Below are the code and all the weights of a small trained network. Each question names an input and a class and asks about switching units off, where a switched-off unit gives its printed mean instead of its output.

import numpy as np


def w(rows, s, z=0):
    codes = np.array(rows[::2]) - 128.0
    scale = np.full(codes.shape[1], s)
    scale[-1] = z or s
    return codes * scale


def norm(h):
    return h / np.sqrt((h * h).mean(-1, keepdims=True) + 1e-5)


def f(y):
    return y / 2 * (1 + np.tanh(0.7978845608 * (y + 0.044715 * y**3)))


def log_softmax(a):
    a = a - a.max(-1, keepdims=True)
    return a - np.log(np.exp(a).sum(-1, keepdims=True))


def net(x, mask):
    res = np.array(x, float).reshape(1, 5) / 4 @ E
    u = 0
    for l in range(2):
        y = f(norm(res) @ A[l][:, :-1].T + A[l][:, -1])
        res = res + np.where(mask[u : u + 14], y, B[l][:, -1]) @ B[l][:, :-1]
        u += 14
    return log_softmax(norm(res)[-1] @ U[:, :-1].T + U[:, -1])


A, B = {}, {}
E = w([
[166,137,155,130,161,95,41,123,78,50],'x0',
[46,113,192,150,80,46,104,124,161,102],'x1',
[140,37,54,74,2,118,101,208,103,119],'x2',
[123,163,153,124,103,178,133,161,140,49],'x3',
[159,174,71,156,146,69,136,48,122,145],'x4',
],0.007)
A[0] = w([
[141,115,57,122,52,23,80,157,165,173,150],'L0N1',
[127,180,191,172,67,187,87,128,150,110,196],'L0N2',
[144,124,160,107,206,201,161,160,67,145,214],'L0N3',
[150,82,108,83,22,119,95,131,202,99,136],'L0N4',
[173,46,64,82,167,194,102,205,154,107,244],'L0N5',
[187,119,104,27,180,138,80,101,62,53,118],'L0N6',
[213,132,131,164,212,201,121,106,153,141,157],'L0N7',
[108,28,156,115,55,14,140,155,109,95,134],'L0N8',
[148,93,125,190,133,45,79,88,105,139,252],'L0N9',
[134,163,254,209,167,160,8,48,7,100,72],'L0N10',
[158,101,56,81,139,110,181,168,133,77,151],'L0N11',
[187,50,99,114,117,180,38,105,101,118,143],'L0N12',
[162,117,69,101,109,104,189,197,171,200,224],'L0N13',
[79,127,190,250,144,134,245,35,242,109,135],'L0N14',
],0.0053,0.0021)
B[0] = w([
[128,125,132,163,108,169,152,169,110,91,232],'L0N1',
[88,102,155,151,178,107,173,104,104,193,168],'L0N2',
[161,167,85,144,162,94,167,131,168,104,188],'L0N3',
[127,186,79,197,114,105,141,141,79,135,219],'L0N4',
[146,143,90,142,164,105,123,1,98,162,230],'L0N5',
[118,109,110,84,156,115,162,86,68,152,181],'L0N6',
[115,84,150,191,222,119,166,168,127,100,188],'L0N7',
[145,169,84,137,141,94,116,141,185,115,245],'L0N8',
[80,139,184,112,156,172,146,139,106,103,196],'L0N9',
[112,132,147,172,136,133,100,145,139,136,213],'L0N10',
[137,173,128,117,156,182,100,94,96,175,166],'L0N11',
[123,159,197,168,129,87,185,135,55,135,182],'L0N12',
[103,175,117,108,125,201,84,113,151,64,220],'L0N13',
[125,75,106,48,104,135,117,140,150,132,254],'L0N14',
],0.0076,0.005)
A[1] = w([
[126,159,98,109,39,89,29,110,136,53,110],'L1N1',
[85,160,238,89,105,72,138,98,215,141,188],'L1N2',
[178,155,64,74,111,178,114,106,18,142,132],'L1N3',
[80,141,167,122,112,149,149,76,170,123,149],'L1N4',
[76,131,212,179,113,108,13,105,108,124,7],'L1N5',
[149,158,48,163,107,176,145,201,101,159,166],'L1N6',
[171,79,122,97,87,79,99,139,47,90,139],'L1N7',
[139,113,82,125,219,154,201,156,148,137,145],'L1N8',
[165,125,154,130,125,84,175,119,143,173,127],'L1N9',
[78,110,137,58,76,94,148,181,128,107,78],'L1N10',
[94,141,110,205,2,59,128,180,97,130,115],'L1N11',
[183,161,157,135,173,59,115,182,22,80,254],'L1N12',
[150,129,31,232,236,115,123,82,129,109,246],'L1N13',
[113,134,79,164,163,101,194,109,171,117,208],'L1N14',
],0.0074,0.0012)
B[1] = w([
[127,72,129,156,234,151,138,217,186,199,194],'L1N1',
[156,111,173,36,61,71,88,61,20,138,202],'L1N2',
[190,131,243,139,12,114,71,84,128,168,216],'L1N3',
[77,64,125,100,90,104,120,164,137,239,162],'L1N4',
[145,144,119,217,112,189,3,87,169,51,171],'L1N5',
[81,174,171,114,139,190,34,56,88,134,209],'L1N6',
[174,100,234,136,137,64,226,142,126,150,156],'L1N7',
[149,162,14,143,120,172,120,202,117,121,200],'L1N8',
[55,116,61,78,108,149,131,152,109,104,129],'L1N9',
[131,175,152,100,131,137,175,110,129,194,169],'L1N10',
[133,127,12,107,228,167,220,139,184,79,239],'L1N11',
[166,63,149,129,181,4,191,156,97,103,220],'L1N12',
[91,113,152,149,88,128,142,166,206,118,254],'L1N13',
[97,98,92,38,76,139,129,182,115,99,185],'L1N14',
],0.006,0.0074)
U = w([
[96,150,51,106,146,189,159,176,191,132,251],'0',
[133,105,136,193,218,66,178,171,141,78,194],'1',
[157,183,130,164,64,197,71,69,104,158,69],'2',
[205,133,195,145,99,66,158,86,59,135,77],'3',
[65,87,176,49,84,78,131,107,121,190,50],'4',
[89,114,186,152,137,94,5,91,145,67,23],'5',
],0.014,0.0016)

Each question gives the input, the list of numbers given to net, and the class t.
The units are the neurons (one row each of A and B). Each row of codes is followed by its name. A weight is (code - 128) times the scale printed after its matrix; where a second scale follows, it is the last column's (A, B and U).
mask holds one flag per neuron, layer by layer. A switched-off neuron (its flag False) gives its mean, the last column of its row in B, instead of its output. The means were averaged over made-up inputs and are rounded, as every weight is.
A unit's drop is (log p(t) with every unit on - log p(t) with that unit switched off) / (log p(t) with every unit on - log p(t) with every unit switched off).
The circuit of an input: a set's keep is (log p(t) with only the set's units on - log p(t) with every unit switched off) / (log p(t) with every unit on - log p(t) with every unit switched off). Starting from the 12 units with the biggest drops (on a tie, the unit counted first), units are removed one at a time, each time the one whose removal leaves the highest keep (on an exact tie, the one counted first), for as long as the keep stays at least 0.8.
circuit, biggest first: the units of the circuit, biggest drop first
most important unit: the unit with the biggest drop
k most important neurons: the k neurons with the biggest drops, biggest first
top k neurons in layer l: the k neurons of layer l with the biggest drops, biggest first
drop of u: that unit's drop, to one decimal
input [1,2,-2,1,2], class 5: circuit, biggest first => L1N5, L0N3
input [1,-8,-3,1,-3], class 1: circuit, biggest first => L0N7
input [-2,8,-8,8,1], class 4: circuit, biggest first => L0N14, L1N4
input [1,6,-1,-7,8], class 5: circuit, biggest first => L1N5, L0N9, L0N3
input [8,0,1,-4,-7], class 3: top 4 neurons in layer 0 => L0N6, L0N7, L0N12, L0N5
input [-1,-6,1,-1,6], class 2: 3 most important neurons => L1N3, L1N11, L0N8
input [2,-5,1,-1,0], class 3: top 2 neurons in layer 1 => L1N3, L1N11
input [-4,1,-6,6,6], class 4: top 2 neurons in layer 1 => L1N2, L1N11
input [0,4,2,7,6], class 0: top 2 neurons in layer 0 => L0N12, L0N7
input [1,4,-6,-7,1], class 5: 3 most important neurons => L1N5, L0N10, L0N6
input [0,-5,2,-3,-2], class 2: top 2 neurons in layer 0 => L0N13, L0N11
input [-4,-8,2,-4,3], class 2: 2 most important neurons => L1N3, L1N11
input [-5,0,1,7,-8], class 2: top 3 neurons in layer 0 => L0N7, L0N5, L0N8
input [-1,1,-5,-2,4], class 4: most important unit => L1N2
input [0,4,4,-6,-8], class 0: top 2 neurons in layer 1 => L1N11, L1N12
input [6,6,1,-4,5], class 1: top 2 neurons in layer 0 => L0N1, L0N13
input [-7,2,-6,2,-3], class 4: top 2 neurons in layer 1 => L1N2, L1N11
input [3,0,5,4,2], class 3: drop of L1N3 => 0.5
input [4,8,7,1,-6], class 1: drop of L1N11 => 0.0
input [3,-1,5,4,4], class 3: most important unit => L1N3
input [0,-5,3,1,2], class 2: drop of L0N11 => 0.4
